[42 27 5]
[22 6 42]
[30 3 39]
[12 50 16]
[39 33 5]
[44 20 8]
->
[30 3 39]
[22 6 42]
[44 20 8]
[42 27 5]
[39 33 5]
[12 50 16]

[-7 19 6 -12 -12 12 -2 4 21 14 18 21 25 17 -13]
[8 23 16 -2 -4 27 3 9 21 9 22 -5 38 13 -6]
[7 31 22 -2 -2 39 8 14 34 10 34 -29 51 23 -7]
[-6 -13 3 -13 21 13 18 10 12 24 -16 -2 21 9 12]
[-12 -11 -15 -16 17 8 14 9 5 7 -17 -35 -12 17 -2]
->
[-6 -13 3 -13 21 13 18 10 12 24 -16 -2 21 9 12]
[-12 -11 -15 -16 17 8 14 9 5 7 -17 -35 -12 17 -2]
[-7 19 6 -12 -12 12 -2 4 21 14 18 21 25 17 -13]
[8 23 16 -2 -4 27 3 9 21 9 22 -5 38 13 -6]
[7 31 22 -2 -2 39 8 14 34 10 34 -29 51 23 -7]

[-46 -13 8 -8 31 -10 -37 55 28 -9 1 27 -41 40 -29 29]
[0 39 -20 -11 16 27 -15 7 0 15 7 -6 1 3 -14 -19]
[-37 -39 44 -27 -27 -43 16 -20 -31 1 -14 2 -34 -15 40 43]
[-39 -9 2 -11 29 -5 -42 47 24 -14 6 20 -36 26 -23 14]
[23 -7 -18 0 -35 -10 22 -43 -33 -5 -15 -36 20 -38 4 -24]
->
[-37 -39 44 -27 -27 -43 16 -20 -31 1 -14 2 -34 -15 40 43]
[-46 -13 8 -8 31 -10 -37 55 28 -9 1 27 -41 40 -29 29]
[-39 -9 2 -11 29 -5 -42 47 24 -14 6 20 -36 26 -23 14]
[23 -7 -18 0 -35 -10 22 -43 -33 -5 -15 -36 20 -38 4 -24]
[0 39 -20 -11 16 27 -15 7 0 15 7 -6 1 3 -14 -19]

[0 -10 -12 -6 11 -1 10 8 6 9 2]
[7 -12 -14 -6 23 -15 13 22 -4 9 3]
[-20 -6 -20 -49 17 -15 1 -12 -16 13 34]
[-8 4 5 -1 -11 9 -8 -17 8 -2 0]
[13 -4 2 2 10 -15 2 16 -14 -3 0]
[-2 -1 2 6 -7 11 0 -6 13 2 -6]
[-23 14 8 -13 -18 13 -21 -39 1 -5 12]
->
[7 -12 -14 -6 23 -15 13 22 -4 9 3]
[0 -10 -12 -6 11 -1 10 8 6 9 2]
[-20 -6 -20 -49 17 -15 1 -12 -16 13 34]
[13 -4 2 2 10 -15 2 16 -14 -3 0]
[-2 -1 2 6 -7 11 0 -6 13 2 -6]
[-8 4 5 -1 -11 9 -8 -17 8 -2 0]
[-23 14 8 -13 -18 13 -21 -39 1 -5 12]

[-8 -5]
[3 -24]
[5 -31]
[1 -12]
[10 27]
[-2 42]
[3 -22]
[-3 8]
[-3 -28]
[-5 -17]
[2 -37]
[2 14]
->
[2 -37]
[5 -31]
[-3 -28]
[3 -24]
[3 -22]
[-5 -17]
[1 -12]
[-8 -5]
[-3 8]
[2 14]
[10 27]
[-2 42]

[4 22 20 0 19 -2 -19 2 -24 -6 1 -37]
[20 -10 -10 -12 36 -10 -19 5 -10 0 37 -31]
[-24 17 -8 43 -9 -17 -7 6 25 22 -2 13]
[35 20 8 6 17 1 -11 32 8 -11 35 -5]
[-15 18 0 37 -9 -17 -11 11 25 20 2 16]
[-10 26 4 -13 36 10 -17 -10 -20 0 -8 -34]
[29 7 17 29 -1 2 -6 35 14 -2 -6 28]
->
[20 -10 -10 -12 36 -10 -19 5 -10 0 37 -31]
[29 7 17 29 -1 2 -6 35 14 -2 -6 28]
[-24 17 -8 43 -9 -17 -7 6 25 22 -2 13]
[-15 18 0 37 -9 -17 -11 11 25 20 2 16]
[35 20 8 6 17 1 -11 32 8 -11 35 -5]
[4 22 20 0 19 -2 -19 2 -24 -6 1 -37]
[-10 26 4 -13 36 10 -17 -10 -20 0 -8 -34]

[21 -40 -34 -21 -7 -18 -31 -11 -27 -13 -3 0 -11]
[-32 -6 -30 -32 -25 -21 -14 -14 -10 -24 -8 -9 3]
[-14 -33 -20 -10 -3 9 13 13 23 17 21 25 35]
->
[21 -40 -34 -21 -7 -18 -31 -11 -27 -13 -3 0 -11]
[-14 -33 -20 -10 -3 9 13 13 23 17 21 25 35]
[-32 -6 -30 -32 -25 -21 -14 -14 -10 -24 -8 -9 3]

[-10 -1]
[2 -16]
[-9 -12]
[-13 -8]
[-3 -2]
[39 -19]
[-4 -24]
->
[-4 -24]
[39 -19]
[2 -16]
[-9 -12]
[-13 -8]
[-3 -2]
[-10 -1]
